Each row is followed by roughly how far along a hidden order it lies, from 0 to 12. A new part has a new order.
[-28   1  -4   7   6 -12   1  -1  -2   3  -2  -2  -6  -8  -5  14  -4   2
  -4   0   1  13  16  -5   1   8  -8  -1  -1   5   5  -4  -4  -7  -3  10
  -1 -21  -4   0  -6]
6
[-26  -2   0   9   0  -9   2  -2   6   0  -1  -7   2   2  -5   9  -2   0
  -4  -2  -1  11  19  -3  17   8   0   1  16   5  -5  -6  -7 -12  -4   2
   3 -10 -11 -10  -5]
4
[-23  -7 -10  10 -22  -7   3  -3 -12  -2  -3  -3   4   4  -6   0   0  -1
  -6  -4  -2  11  26   4   7  10   4   3  18   6  -7 -13  -7 -13  -4  14
   5 -11 -18  -3  -5]
9
[-16   1 -10   7  -8  -2  -3   0  -6   4   5  -9   3  -2  -3  -7   1  -1
   0  -6  -1   7  11  -5   8 -16  -7   2   7  16   6   3  -7  -6  -5  -5
   3  -8 -10  -2  -5]
0
[-13  -4 -13   4  -2  -8   2  -3  -4  -1   0 -11  10   4  -7   5   2   1
   1  -1 -13   8  18   2  10  10   2  -1  28 -12   5  -8  -8 -20  -4   9
   4 -11 -14  -8  -6]
12
[-13  -3  -6   6  -1 -12   2  -3   1   0  -1  -9  15   9  -7   8   0  -1
  -3  -4  -3  10  19  -3   8  10   3   0  31   4   3  -8  -6   2  -1   8
   3 -13 -11  -1  -6]
0
[-19  -1  -5   4   2 -10   2  -2   2   0   0  -9   8  -1  -7   8   1   0
  -1  -4  -2   9  14   0  13   9   1   0  15   4   4   0  -7  -2  -2   6
   1 -13  -9  -3  -6]
5
[-34   0 -19   8  -6  -7   2  -1  -8   1   0  -7   0  -2  -5  13  -1   3
   4  -5  -5  12  19  -4 -10  10  -1   2  17   2   4  -5  -6 -10  -6  17
   2 -22 -10  -2  -5]
11
[ -8   4  -5   5   3 -22   2  -3   5   0   1 -12  11   1  -7  -9   3  -1
 -32  -6  -1  18  16  -3  27  14  -2   0   0   5  -1  20 -10   8   2   2
   1 -23 -13   1  -6]
1
[-15  -1 -14   3   5 -12   2  -2   1   0   0  -9  10  -1  -8   7   2  -1
   4  -4  -3  10  14   2  10   9   1  -1  34   4  12  -5  -8   1  -1   7
   0 -13  -9   1  -6]
8
[-26   0  -7   8  -4  -7   2  -1  -5   1  -1  -4   1  -4  -5   6  -2   0
  -3  -2   0  10  14  -5  11   7  -1   1  10   7   3  -5  -6 -11  -6   8
   2  -5  -8  -2  -5]
5
[-19   0 -10   7  -9  -6   2  -1  -6  -4   0  -9   2  -2  -5   7   0  -1
  -1  -9  -1   8  15  -7 -11   8  -3   2   5   6   4  -3  -7  -9  -8   3
   4  -9 -10  -2  -4]
6
[-25  -1  -9   6   5 -13   2  -2  -2  -1  -2  -4   3  -4  -6  21  -2   1
   0  -1   0  10   9   4   7   9   2  -1  24   5  10  -7  -5  -6   0  14
   0 -11  -7   5  -5]
8
[  0   0  -9   7  46 -11  13  -1  38   2  -1 -25  31  18 -20  11  -6  -5
  -4  -4  -1  15  14  -8  59   8   9   1  38  24  11 -18 -31  -2 -27  -2
   2  19  -9  -1  -8]
0
[-25  -1  -7   9  -5  -8   2  -1  -6   0  -1  -4   2  -3  -5  12  -2   0
  -2   0  -1   8  10   2  10   4   0  -1  14   7   2  -6  -6  -9  -5   8
   2  -1  -9  -2  -5]
7
[-24   0  -9   7   3 -11   2  -2  -1   0  -2  -5   5  -4  -6  12  -2   1
  -1  -2   0  12   8  -3   8   5   0  -1  22   6  13  -8  -5  -6  -2   9
   0  -2  -2   0  -5]
5
[-19  -4  -9   6  -5  -4   1  -3 -10   4  11  -9   5   2  -2 -36  -2   3
  -1  -4  -3   9  26  -1  -2  10  -1   1  28   5   4  -7  -7  -6   1   8
   3 -12 -14  -1  -6]
8

[ -1   9   1  11   6   2   5   0  11  28   8  15  -9   5  -1  -9 -13  -6
  27   4   5   2  -8  17   4   5   7   2  19  27  11  -7   7   6 -30  -5
   1  -2   8]
5
[ 16 -14   6  17   8  -7   4  -9  -9   0  21  -2   0 -19   1 -10   6  -8
  -2  10 -21   1  -2 -10  10  -8   2   0  13   0   6  10 -18   4 -32   0
  -3  -3 -14]
0
[ 34  -8 -14  12   8 -12   7   4 -10  18  33   2   4  -7   9  -6  22 -33
  -2   8 -24  11 -11  32  11 -14  -6   2   7   6  14  -3   8   4 -63  -9
  -9  -4  -7]
5
[ 14   8   5  13  -2  17  -4  -9   8  56  15  -5  12  13   3  -3  -8  -4
 -23 -14  -6   0  -2  19   7   0 -12  13   7  19   3   1   8   0  -3   3
  -5   4   1]
10
[ -7  -7  17  19   7  -1   5  -9   4  29  11  12 -15  -3  -8   3  18 -30
  27  13   5  -1   9   5   4   6  20   2   8  38  -2  -3  -2   2   2   6
   5   6  -2]
5
[ 14 -10   4  28  12  15   1  -2   7  28  13   3  10  -4   2 -14   7 -10
 -16   4  -8  -1   0  12   7   3   1  13  21  23   3   3  -9  14 -31   0
   1  -5  -7]
2
[-11  -6  11  -1  -2  -6  -4 -11   2  42   6   1 -22  -7 -14  13 -22   5
   9  13  14  -2   6   9  -8   1   1   1  -5  16  15   6  10   3  11   8
   0  10   5]
9
[ -8 -17  21  18   7   3  -2 -13   6  29   5   0 -11 -10 -12   6  13 -17
   8  15   6  -4  12  -4  -5   6   8   4  -6  30   0   2  -7  11  19   7
   5   6 -12]
5
[ 27 -18   0  11   8  -7  12  -3  -2  11  23  10  -2  -7  -3   3  32 -44
  12  17 -20   5   5  29   8  -7   2   5  17  24   2  -2  -1   4 -21  -1
   2   2 -11]
6
[  3   5   6   0 -13   7   0 -17   5  38  16  -1  -2  11  -5  11 -18  -5
  -9  -3 -12  -3   8  19   4  -1 -15   9  17   9  -1   2  15  -8  19   8
  -4  15  10]
12
[ -2  -4  16  11   4   5   2 -26   5   2  15  -5 -10  -2  -5  -6 -23  16
   3  -1 -21   0  -7 -26  14  -3   2   7  25  -1  -1  14 -13  -9  -5   7
   0   1  13]
3
[ -5 -17  18  19  14   1   0 -12   2  11  11  -2 -11 -15  -7  -8  -1   0
   4  10  -3  -3  -1 -25   3   3  10  15   7  11   9  10 -18  11 -10   3
   6  -3 -11]
0
[ 16  12  12   7  -9 -10   2  -7  -4  40  29   1  -2  11  12  -7   4 -24
  25 -19 -15   8 -17   3  14  -8  -9  -4 -12  19  14  -8  11 -11 -13  -8
 -13   6 -10]
7
[-10   7   9  -3   0 -10   4  -3  -3   8   1  15 -25 -13  -8   3 -23  10
  27  15   6  -4   5  -2  -7  -1   7  -8   3  14  14   1   1   3 -19   2
  -2   5   1]
4
[-11  -5  14  13   7  -8  -3  -6  -5  22   4   6 -17 -21  -8   2 -21  10
  12  17  17  -5  12   3  -5   3  13  -4  -1  21  13   5  -4  10 -20   4
   1   4  -5]
3
[  8  13   5  15   6   4   2  -1   3  17   8   9   3  -1   6 -19 -17 -13
  11  -6  -8  -3 -13  -6   5   2   2   0  14  12  15  -2  -8   5 -41  -6
  -2  -5  -8]
0
[-10   4  20   8  -1 -13   1  -6  -3  39   8  12 -22  -3  -4   6  -5   2
  41   5  14   2   0   4  -1   5  16  -6 -19  25  13  -5   9  -1   2   3
  -6  10  -3]
6
[  6  -2   2   1  -3  -3  -3  -8   1  53  17   1  -6   4  -3  11  -2 -22
  -1   4   9   4   6  37  -2   0  -8   7  -6  24  12  -1  23   4   0   4
  -3   9   1]
12
[ 11   2  25  28  -1  -7   3 -23 -15  43  32  -5   0  -7   8   0   0 -20
  -9  -9 -25   3   3  -8  21  -7  14   0   1  11   0   4  -6 -16 -25   7
 -11   9   5]
4
[ 11   1 -17   1   2  22   3  -8  15  32  -3   4   5  15  -5   2 -20  -3
 -20   9 -11   0   2  53   1  -1 -22  21  40  11   7   2  20   9 -12  -1
   6  -1  26]
12
[-12  -3  18  10   2 -16   4  -5   0  10   8   9 -26 -12  -6  -4   1  -5
  47   8   6   1  -9 -17  -1   2  13 -11 -11  18  12  -1 -10   1 -29  -1
   1   3 -13]
2
[ 18   5  -5  -4  -5 -16   3   4  -7  21  17   2  -6  -2   3  -8  -3  -3
  23   2 -12   4 -16   9   0 -12 -15  -6 -10   5  30  -4   1   5 -38 -10
  -8   0 -21]
4
